Below are the code and all the weights of a small trained network. Each question names an input and a target symbol and asks about switching units off, where a switched-off unit gives its printed mean instead of its output.

import numpy as np


def w(rows, s, z=0):
    codes = np.array(rows[::2]) - 128.0
    scale = np.full(codes.shape[1], s)
    scale[-1] = z or s
    return codes * scale


def norm(h):
    return h / np.sqrt((h * h).mean(-1, keepdims=True) + 1e-5)


def f(y):
    return np.maximum(y, 0)


def softmax(a):
    e = np.exp(a - a.max(-1, keepdims=True))
    return e / e.sum(-1, keepdims=True)


def log_softmax(a):
    a = a - a.max(-1, keepdims=True)
    return a - np.log(np.exp(a).sum(-1, keepdims=True))


def net(x, mask):
    ids = ['ΛΞΣΨαεζητ'.index(c) for c in x.split()]
    T = len(ids)
    res = E[ids] + P[:T]
    r = norm(res)
    for j in range(2):
        rows = slice(2 * j, 2 * j + 2)
        q, k, v = (r @ M[0][rows].T for M in (Q, K, V))
        z = softmax(np.where(np.tri(T) > 0, q @ k.T / 2**0.5, -1e9)) @ v
        o = O[0][rows]
        res = res + np.where(mask[j], z, o[:, -1]) @ o[:, :-1]
    y = f(norm(res) @ A[0][:, :-1].T + A[0][:, -1])
    res = res + np.where(mask[2:10], y, B[0][:, -1]) @ B[0][:, :-1]
    return log_softmax(norm(res)[-1] @ U[:, :-1].T + U[:, -1])


Q, K, V, O, A, B = {}, {}, {}, {}, {}, {}
E = w([
[142,81,103,69,148],'Λ',
[107,140,229,58,153],'Ξ',
[164,58,194,67,184],'Σ',
[251,143,87,100,92],'Ψ',
[83,165,124,161,196],'α',
[126,83,152,164,176],'ε',
[144,118,83,86,128],'ζ',
[70,150,143,131,176],'η',
[84,169,163,150,176],'τ',
],0.02)
P = w([
[90,148,43,105,251],'0',
[119,156,40,112,202],'1',
[109,130,49,115,194],'2',
[99,106,61,114,195],'3',
[97,82,71,113,190],'4',
[96,68,81,125,182],'5',
[88,60,94,133,176],'6',
[92,53,97,137,165],'7',
[91,49,114,158,156],'8',
[90,35,113,147,145],'9',
[100,23,113,159,135],'10',
[107,13,116,163,116],'11',
[93,2,124,197,98],'12',
[141,48,103,197,159],'13',
],0.0083)
Q[0] = w([
[69,108,107,161,137],'h0',
[208,156,123,167,7],'h0',
[134,151,173,145,63],'h1',
[128,181,161,152,104],'h1',
],0.018)
K[0] = w([
[161,83,189,74,10],'h0',
[181,194,123,72,247],'h0',
[112,171,105,85,206],'h1',
[179,140,109,84,119],'h1',
],0.011)
V[0] = w([
[204,125,183,230,172],'h0',
[77,149,22,154,140],'h0',
[151,134,140,175,240],'h1',
[177,6,111,112,73],'h1',
],0.012)
O[0] = w([
[176,111,158,126,140,108],'h0',
[84,2,163,207,60,171],'h0',
[193,202,159,140,119,251],'h1',
[97,127,143,74,92,83],'h1',
],0.012)
A[0] = w([
[146,133,90,135,246,132],'n0',
[112,174,44,154,116,252],'n1',
[168,188,107,112,102,109],'n2',
[48,207,104,127,113,216],'n3',
[86,95,165,178,193,173],'n4',
[217,153,140,106,90,123],'n5',
[164,122,157,202,165,172],'n6',
[104,162,138,184,224,51],'n7',
],0.013,0.0045)
B[0] = w([
[184,111,115,128,95,205],'n0',
[97,126,233,95,255,180],'n1',
[104,90,190,179,157,150],'n2',
[136,90,171,31,155,173],'n3',
[128,150,60,208,135,222],'n4',
[27,136,87,96,70,184],'n5',
[69,182,80,61,145,250],'n6',
[145,103,86,103,9,218],'n7',
],0.0081,0.012)
U = w([
[10,68,124,92,148,78],'Λ',
[150,153,224,94,129,163],'Ξ',
[113,109,96,164,148,252],'Σ',
[42,27,120,165,128,73],'Ψ',
[131,125,131,168,141,102],'α',
[81,63,78,30,107,45],'ε',
[167,190,81,161,125,152],'ζ',
[197,109,174,84,172,128],'η',
[145,128,152,90,12,107],'τ',
],0.012,0.0043)

Each question gives the input, a string of symbols that net reads in full, and the target symbol t.
The units are the heads (2 rows each of Q, K, V and O) and the neurons (one row each of A and B). Each row of codes is followed by its name. A weight is (code - 128) times the scale printed after its matrix; where a second scale follows, it is the last column's (O, A, B and U).
mask holds one flag per unit, heads first, then neurons. A switched-off unit (its flag False) gives its mean, the last column of its rows in O or B, instead of its output. The means were averaged over made-up inputs and are rounded, as every weight is.
A unit's drop is (log p(t) with every unit on - log p(t) with that unit switched off) / (log p(t) with every unit on - log p(t) with every unit switched off).
The circuit of an input: a set's keep is (log p(t) with only the set's units on - log p(t) with every unit switched off) / (log p(t) with every unit on - log p(t) with every unit switched off). Starting from all 10 units, units are removed one at a time, each time the one whose removal leaves the highest keep (on an exact tie, the one counted first), for as long as the keep stays at least 0.8.
circuit, biggest first: the units of the circuit, biggest drop first
unit that matters most: the unit with the biggest drop
top k neurons: the k neurons with the biggest drops, biggest first
drop when u is switched off: that unit's drop, to one decimal
input Ψ η ζ τ, target Ψ: circuit, biggest first : [h0]
input Σ ε η ζ Ξ α, target Ξ: circuit, biggest first : [h0, n1, n3]
input Ψ η Ψ α, target ε: circuit, biggest first : [h1, n7, n3]
input Ξ τ η ζ η Λ, target Σ: circuit, biggest first : [h0, h1, n5]
input Ξ Ξ Λ Λ Λ, target Λ: circuit, biggest first : [h1, n7]
input η τ τ η ζ, target Σ: circuit, biggest first : [h1, h0]
input τ Σ Ξ τ ζ η Λ τ, target Λ: circuit, biggest first : [n3, h1]
input Ξ η η Ψ, target Σ: circuit, biggest first : [h1, h0, n7]
input η ε Ψ Ψ α Λ τ ε ζ η Ξ τ Ξ Λ, target η: circuit, biggest first : [h0, n4]
input η τ Λ Λ Ξ, target Λ: circuit, biggest first : [h0, h1]
input Ψ Λ Λ ε Ξ τ η ζ α, target Λ: top 3 neurons : [n3, n1, n0]
input τ τ Σ η η Λ η Λ, target Σ: top 2 neurons : [n3, n7]
input Ξ Ξ η Ψ ε Σ η Σ η ε Σ τ, target Ξ: top 2 neurons : [n4, n2]
input Ξ α ε τ τ Ψ Ψ η, target τ: unit that matters most : n7
input Σ ε ζ, target Λ: top 3 neurons : [n5, n2, n7]
input Ξ η Ξ ζ, target η: top 2 neurons : [n1, n5]
input ζ Ξ Λ Ξ Ξ τ ζ τ η Λ ζ τ, target Ψ: top 3 neurons : [n6, n4, n5]
input Σ Σ ε η Ψ, target τ: top 2 neurons : [n5, n4]
input α τ η Λ Ψ τ ε Ψ Ψ τ, target τ: top 4 neurons : [n7, n1, n6, n5]
input Λ α ε τ Ψ Λ η, target ε: unit that matters most : n3
input ζ Ψ η τ Ψ ε η Ξ ζ τ, target Λ: top 2 neurons : [n3, n0]
input Ψ Λ ζ ζ, target Ψ: drop when n6 is switched off : 0.2
input τ α ζ η, target Ψ: drop when h0 is switched off : 1.9
